B, the same points and some others measured another way; then each row and its match in B:
B (72 x 23):
[[ -81  178 -175   51  -68 -162   98 -135    0  187   10   79 -133  -74
   -64 -202  -79   16 -160 -286  -94  233  133]
 [  28  -13   79    3  147   84   -7  -40 -109  184   89  149  190  140
   -99   -2   -2   -6  -65  160   47 -116  -24]
 [  43   92  -78   58  -50  -88  153 -125   82  -67   -8  -23   59  -60
    -2  -31 -156  -71 -130 -126 -103   42  171]
 [   1 -156  209  152 -123  -10   76  -13  -80 -374  176  -39  -32  243
   -42   12   15   36   14  122  187  -74 -150]
 [-188 -163  -57 -155    0  106 -182  -62 -375  277   66  140   97  153
  -275  277  -33  138 -103  164   38 -217  -82]
 [   9  -52   83   40   51    4   32  -14  -39   -6  118  117  -16   95
    68  -61   89   35   40  131   50  -86    3]
 [ -40   89   73   98  162 -106  133   29   52   32   56   74  -54  -80
    27  -12    6 -160   20  165   82 -131   62]
 [  52   11  -38    4  -33    4  176 -140   58 -290   20  -70   56  -73
    25  264 -152 -122  -39   41  -61 -130  153]
 [   8  179   67  -46   22 -137   87  -82  -48 -109  151 -150 -262  -73
   243   -9  164   49  158  -36   51  -26   64]
 [-134 -149  -16  -42   73  122   39  -49 -121  -57  162  294 -227   63
   -17  218  165   37   99  241   96 -120  -61]
 [ 146   26    2 -136  -78  100  -93 -205 -202  109  138  -48  189  240
    51  -98   39  264  -64 -154  -92   67   24]
 [-133   41 -192  146  -11 -112  136  -59   99  200  -34  310 -109  -78
  -141 -201 -106  -82 -192 -130  -74  173  131]
 [   3  111  -17 -102  163   -1   42  -85  -97  120   -3  -75  194  -99
   -64  290 -138 -123  -55  142  -31 -262  129]
 [  -5 -113  -23   24 -129   60   -2 -121 -108  -38  118  149   -2  208
   -55  -97   22  160  -85  -70  -10   95  -31]
 [ -71 -117  -72  -86  -75   69  -35 -107 -151   21  162  221 -229  120
    83  -18  202  231   69   -7   -9   43  -13]
 [ -65  309 -142  -65  105 -149  116 -144  -41  198  -24 -104  -27 -223
   -56  135 -143 -138  -98 -137  -83   -8  189]
 [  -6   78    7  -39    3  -29  128 -126  -57 -228   67 -153  -32  -65
     2  301  -82  -92   14   51   20 -140   70]
 [ 134  143  113  130  125  -83  158  -34  138    6   85   36   58    7
   147 -254   25  -84    3   13   16   21   99]
 [ 159 -101   93   82  -37   46   58  -62   44 -119   72   45  241  177
    54 -120  -55   40  -73   57  -38  -67   67]
 [ -18 -211   95  448  -28   49  371    0  274 -501   74  356   27  164
  -274  -40 -216 -329 -180  169  169   92  -90]
 [ -21 -362   56   70 -159   47  153    1  101 -645   90   77 -177   11
   183  314   40  -21  148  324   40 -302   65]
 [ -39  -80   29   40  -81   25  -59  -71 -159  144  198  247 -153  275
     9 -326  207  265  -10  -85   65  194 -114]
 [-174 -438   13   -3 -190  187 -154  -26 -308  -41  179  351  -79  389
  -202   67  117  291  -48  185  112  -63 -222]
 [  64  217   72  121  102 -172  274  -52  170 -266   -3 -226   47 -210
    57  161 -192 -312  -17   52   31 -149  173]
 [ 109   94  173 -104  -21   -2    6 -133 -203 -213  172 -324   72  118
   111  184   34   85   88   30   75 -154  -27]
 [-100 -106   49  -30    7    0  -64   -7 -184   99  119  121  -71  115
   -25   27  104  112   30  147   78 -129  -56]
 [ 172  137  -24 -134   13   46  -32 -195  -89  164  133   -8   75  114
   206 -194  124  223   10 -183 -124  109  116]
 [-192 -142   88  128  -18  -59   56   56 -105  -89  118  176 -207   93
  -126   51   50  -27    7  192  187  -98 -125]
 [ -82   53  -36 -165   86   20 -103  -89 -282  288   35  -42  157   21
  -155  250  -81   43  -87   82  -14 -214   32]
 [ -20 -128  293   18 -132    3   -5  -32 -243 -436  336 -123 -314  294
   152   45  295  219  240  131  284  -62 -268]
 [ 183   70  233   80   38  -30  -21  -33  -77  108  152  -57  231  267
    81 -357   62  123  -32  -16   67   23  -46]
 [ -88   21 -191  -46  -71  -31   74 -149  -29   30   34  139 -177  -69
    11   54   -4   56  -50 -114 -106   69  140]
 [   0   27  102  186  -21 -153   84   29   65   39  116  142 -147  100
   113 -426  124   61    4  -46   73  128    2]
 [  66 -246  -25   97 -272   77  114 -146   28 -453   71   50   82  196
   -58   77 -142   66 -119  -44  -52   27   29]
 [ -49   -8   66  -11  106   16    6  -15 -121  106  107  106   -8   71
   -37   47   61    7   18  162   79 -128  -25]
 [ 215  284  120 -340  -87  -39 -348 -234 -535  482  124 -563  491  288
     3 -111  -44  423 -127 -329 -102  -44    3]
 [ -25  162 -161    7  -18 -123  150 -142   65   42  -27    3  -46 -159
    -3   13 -135  -83 -113 -162 -123   61  210]
 [ -95 -298   27  173  -21    7  224   67  190 -467   46  257 -196  -65
    81  222   11 -167   94  366   75 -259   70]
 [  98  219  -63  144   18 -172  345 -127  267 -316  -69 -179   78 -254
    37  129 -298 -336 -114  -85  -94  -33  275]
 [ 271  314   55 -142   19  -70   39 -220  -72    9   48 -434  327   -6
   169   15 -130   42  -51 -210 -138  -52  204]
 [  76  174 -108  -88   82   -6  160 -185   40  -64   -1  -88   83 -164
    59  242 -134 -127  -41  -38 -126  -95  226]
 [ -32  289 -132 -326  -98 -143  -92 -242 -311  134   89 -387 -159 -126
   157  208   54  228   64 -276 -118  -26  149]
 [  75  143   39   89  -66 -125  212 -127   78 -319   62 -202  -24  -52
    69   55 -119 -112  -30 -102    0   15  104]
 [ -84   77 -126  264   42 -219  412   -9  379 -327 -131   73 -109 -366
   -37  162 -308 -462 -120   75  -50  -92  284]
 [ -24  -25   91   63  -11  -41  123  -48  -47 -267   76 -102   23   20
   -63  237 -109 -118  -15  143   98 -179   -5]
 [-135  -85  114  148  -58 -147  108   63  -34 -257   68  -43 -144   -5
   -64  133  -53 -109    9  183  162 -186  -44]
 [  55  111   -1 -113  -28   -8 -116 -147 -238  298  104  -66  153  169
   -21 -153   16  217  -98 -167  -58   58   19]
 [ -28  -29  151   97  -21  -67   23   10  -96  -51  166   49 -118  168
    32 -166  125   84   44   65  147   -5 -102]
 [ 158   29   12 -107  -91   66    6 -201 -103 -106  122 -114  124  142
   118   20   12  169  -15 -118  -89   11   78]
 [ 132   -7  252  -63  -39   38   19  -95 -178 -349  224 -282   44  194
   146  167   94  104  140  115  136 -180  -92]
 [-163 -264 -109  320  -21  -33  318   57  297 -334 -101  387  -29 -125
  -228  183 -288 -369 -182  266    7 -146  128]
 [-165  112   26   38   86 -189  107   26  -27   14   86   27 -329 -149
    65   55   99  -82   96   99  115 -100   35]
 [ -52  130   30   16   99  -76  117  -59  -53  -30   65  -49  -62  -76
   -40  152  -49 -127   -3   69   67 -102   39]
 [ -14  113  -97   67   29 -125   48  -56   24  295  -51   87  152  -39
   -88 -197 -158  -43 -206 -113 -104   36  166]
 [ 108   19  115   25  137   72   66  -60  -23   10  111   70  170  112
    29  -10   17  -34   -5  139   38 -107   22]
 [ -29  229  135 -290   74 -112 -235  -77 -465  351  156 -381   23   61
    84  123  142  241  104   -2   73 -228  -45]
 [ -24  -41  -96  -16  -61    8  -54  -94 -108  247   52  198   49  127
   -51 -190    9  172 -126 -103  -87   91   60]
 [ -16    5   26   88  112   19   43  -22  -22  228  115  307  -14  129
   -34 -262   97   35  -51   39   43   88  -17]
 [ -36 -103  -64   74 -235  -57   36 -111  -45 -116   83   93 -103  144
   -17 -162  -12  156  -98 -168  -42  153   23]
 [ 104  -62   32  -26 -159   55   36 -170  -83 -249  152  -47    0  188
    97  -12   48  175    6  -92  -24   46    7]
 [ -33  -42   68   20   76   41   37  -37  -84   21  168  198 -136  124
    53  -56  174   75   74  117   97  -16  -51]
 [  49 -113    6  -19 -125   56  -72 -105 -141   74  119  116   79  252
     6 -193   60  245  -74  -82  -39   74  -13]
 [  97   33  -48 -100  -76   43  -16 -176 -113   35   86  -38  115  106
    56   -4   -9  156  -61 -120 -104   19   96]
 [ 130   55  -36 -191  -59   98  -50 -225 -183   17  138  -93  104  136
   106   59   55  220   -4 -126 -104   14   68]
 [ 195  -22  251 -193 -111  124 -173 -174 -378 -135  296 -295  140  405
   156    9  203  381  124  -23   92  -70 -165]
 [-253 -556 -153  230 -175  170   30   34    0  -43   20  727  -56  260
  -367  -35  -79   44 -231  217   23   22  -90]
 [-106  -74  -87   42  -87  -23   16  -71  -82   83   55  181  -65   86
  -117  -61  -30   73 -118  -54  -13   59   14]
 [  62   85   18   27 -143  -57   16 -163 -145  -36   54 -192  217  156
  -165  -30 -201   50 -200 -198  -23   69    9]
 [-108 -145  -53   12   41   54   70  -25  -27  -38   67  264 -108    7
   -35  153   39  -25   12  201   22 -135   38]
 [ -52  109  -98  203  -85 -215  293  -73  235 -235    1   60 -250 -175
    58 -113  -97 -177  -68 -146  -37  141  174]
 [ -29  -21  119   28  129   -9   81   13  -39  -64  117   69  -50   13
    45  111   72  -73   84  245  112 -203   -4]
 [  14   70  -17  -77  -86  -30   10 -154 -119  -37  179   -7 -225   76
   175  -97  181  208   83 -152  -14  118   22]]
Rows of B count from 0, top down.

[ 105  -62  -31 -119  135  -43  -52  168   57  147  113  -33   35  256
  -67 -132 -176  111 -257  203   76    5  -97  252 -334  218 -176  -43]
53
[  40   71  -46  117  115  -64 -156  324  225   29  -53  186   -8  -42
   21  -73 -176   21 -495  221  -50   97  115  156 -214  168 -129    5]
62
[  15  205 -560  282   -6   61  -91  -77  -59   93 -190  597  125 -214
  339 -301 -108    9   22 -190  150 -123 -126  306  -61 -160  282   58]
16
[ 158 -224   58 -177  248 -171   45   49   81  -89  403  199  225  192
   18  107 -109  -50   25  308  128  -91 -312   77 -481  343 -151  147]
0
[  22   83 -123  216  341 -263  -16  -89  132 -161   34  378  -74   39
 -100  -95  -96    1 -105  -28  228   96 -249  142  -69   48 -246 -176]
38
[ -18   84 -151   -4  -68   -8  140  109  -51  173  -69 -124   21  182
    4  -47   89 -281 -103    2  -22  -71  -35  157 -175  -46 -328   53]
5
[-107  -14 -263   30 -209   11  -92  -56  -21  183  -82  166   64 -105
  160   18  188 -226  189 -267  -58  -24  170 -121  262 -243  132  137]
20
[  52 -418  203 -178 -104    7   74 -110 -145   77  306 -222   57  278
  -92  256  126 -357  337   29   98   44  -17 -281  -57  -96 -253  232]
19
[ -82  100 -298  183 -176  118  157  -95 -274  170 -229   56   -9  191
  186 -159  119 -337   70  -85  203  -68 -122  130  -39 -310 -127  -19]
37
[  76    6  -36    2   57  -14  -96  316  145  100    6   58   46   70
   30  -76 -166   10 -432  268  -34   37   75  190 -318  196 -150   43]
46
[  35  266 -345  -68   88 -171 -220  432  420  159  -29  355  202 -313
  140 -122 -115  165 -463   32 -358 -127  195  317 -189  352  115  150]
10
[  20 -309  227  -43  172 -247  -30 -110  110 -156  325   67  -20  102
 -203  281   91 -217  202    3   98  164  -48 -313   65   24 -294   63]
42
[ -84  332 -351 -281  209 -450  -92  325  500  123   67  312  211 -116
   47  -61  112  196 -332  -10 -347 -199    0  292  -87  488    3  -57]
26
[ -70  172 -517 -158  -54  -85  155 -172 -139  291  -38  120  179  204
  153 -221  195  -61  287 -288   79 -290 -270  323  -35  -55   15  -39]
6
[ -37   43 -354 -290  272 -452  153 -200  133  -82  361  541  376   90
  201   50  230  -16  388  -37   93 -331 -529  133 -174  339   94   10]
69
[  67 -322   90  182 -145  214  -79 -121 -223   82   11  -58 -111  123
  -31   36  -72 -277  152  -51  220  196  110 -189   53 -349 -132  137]
44
[ -39  224 -394  131   31  -99 -212  269  256   20 -119  655  215 -295
  394 -150  -90   86 -370  151  -82 -103   49  205 -137  189  349   72]
33
[  13 -293  172  -97 -215  210 -126   95 -170  327  -39 -464 -166  396
 -150  -49  -55  -61 -141   89  100  220  254  -68   35 -167 -206  -44]
1
[ -48  136 -401 -408  -43 -161  112   94   36  337   88   26  289  237
  170 -129  202   27   58  -31 -107 -337 -190  317 -212  256   28   17]
57
[ -67 -356  208 -322 -146  -99  158  -96 -133  111  278 -334   73  451
  -73  293  313 -387  332   88   80   -6  -52 -329   16  -35 -297   97]
47
[ 160 -473  284 -129   54   18 -137   41   12   -2  359  -40   53  175
  -87  183 -145  -80   48  230  116  156   41 -198 -207   95 -114  207]
31
[ -31   59 -182  -39 -101    8  197   57 -124  168  -30  -78   96  242
  106  -30  139 -332    3   58   37 -142 -138  135 -223  -52 -264   73]
60
[ 157 -464  170   31 -470  551 -145  245 -307  301   16 -272   82  118
  231   75 -190 -337 -111  334   36  109  375 -174 -296 -241   72  479]
22
[-140  428 -509  106  -90 -148  -84  321  302  144 -253  431  177 -364
  307  -96  139 -141 -329 -105 -328 -180  195  207   27   64  127  126]
64
[-116  332 -449 -403  175 -504  161   32  301  196  137  102  235   72
  -58  -14  350  -18  140 -320 -290 -343 -217  289   -1  335 -204  -46]
17
[  61 -303 -105 -193  141 -153  -56 -365  -84   70  332  166   89  189
  -83    7   45   62  538 -260  243  -14 -246  -56   95  -39   50    7]
43
[ 234 -470  -36 -288 -413  493 -214  243 -236  472  193 -197  293   91
  268  -38 -232  -24   50  210  -74  -96  289   46 -395   -1  337  541]
65
[ -14 -261  139   34  123 -153    3 -277  -75  -35  153  -70 -173  280
 -273   99   90 -165  275 -168  264  212  -93 -212  211 -190 -332 -137]
23
[ -39 -121 -236 -196 -214   49   10 -152 -166  341   37 -143   68  173
   14  -36  188 -144  365 -326    0  -91   51   -2  162 -206    3  110]
70
[-155  419 -588  212  -87 -110   20   41   98  106 -291  472  120 -262
  302 -155  190 -217  -51 -268 -108 -180    6  213  115 -145   93   38]
49
[-141  367 -440 -391   59 -411   91  230  347  262   40   52  241    6
   23  -30  321  -18  -84 -203 -402 -327  -34  287  -19  348 -141   -5]
30
[-116 -172  -72 -826   43 -522  190  -90  194  187  563 -165  380  336
  -78  343  546 -149  573 -142 -259 -348 -231 -173   46  418 -148  122]
32
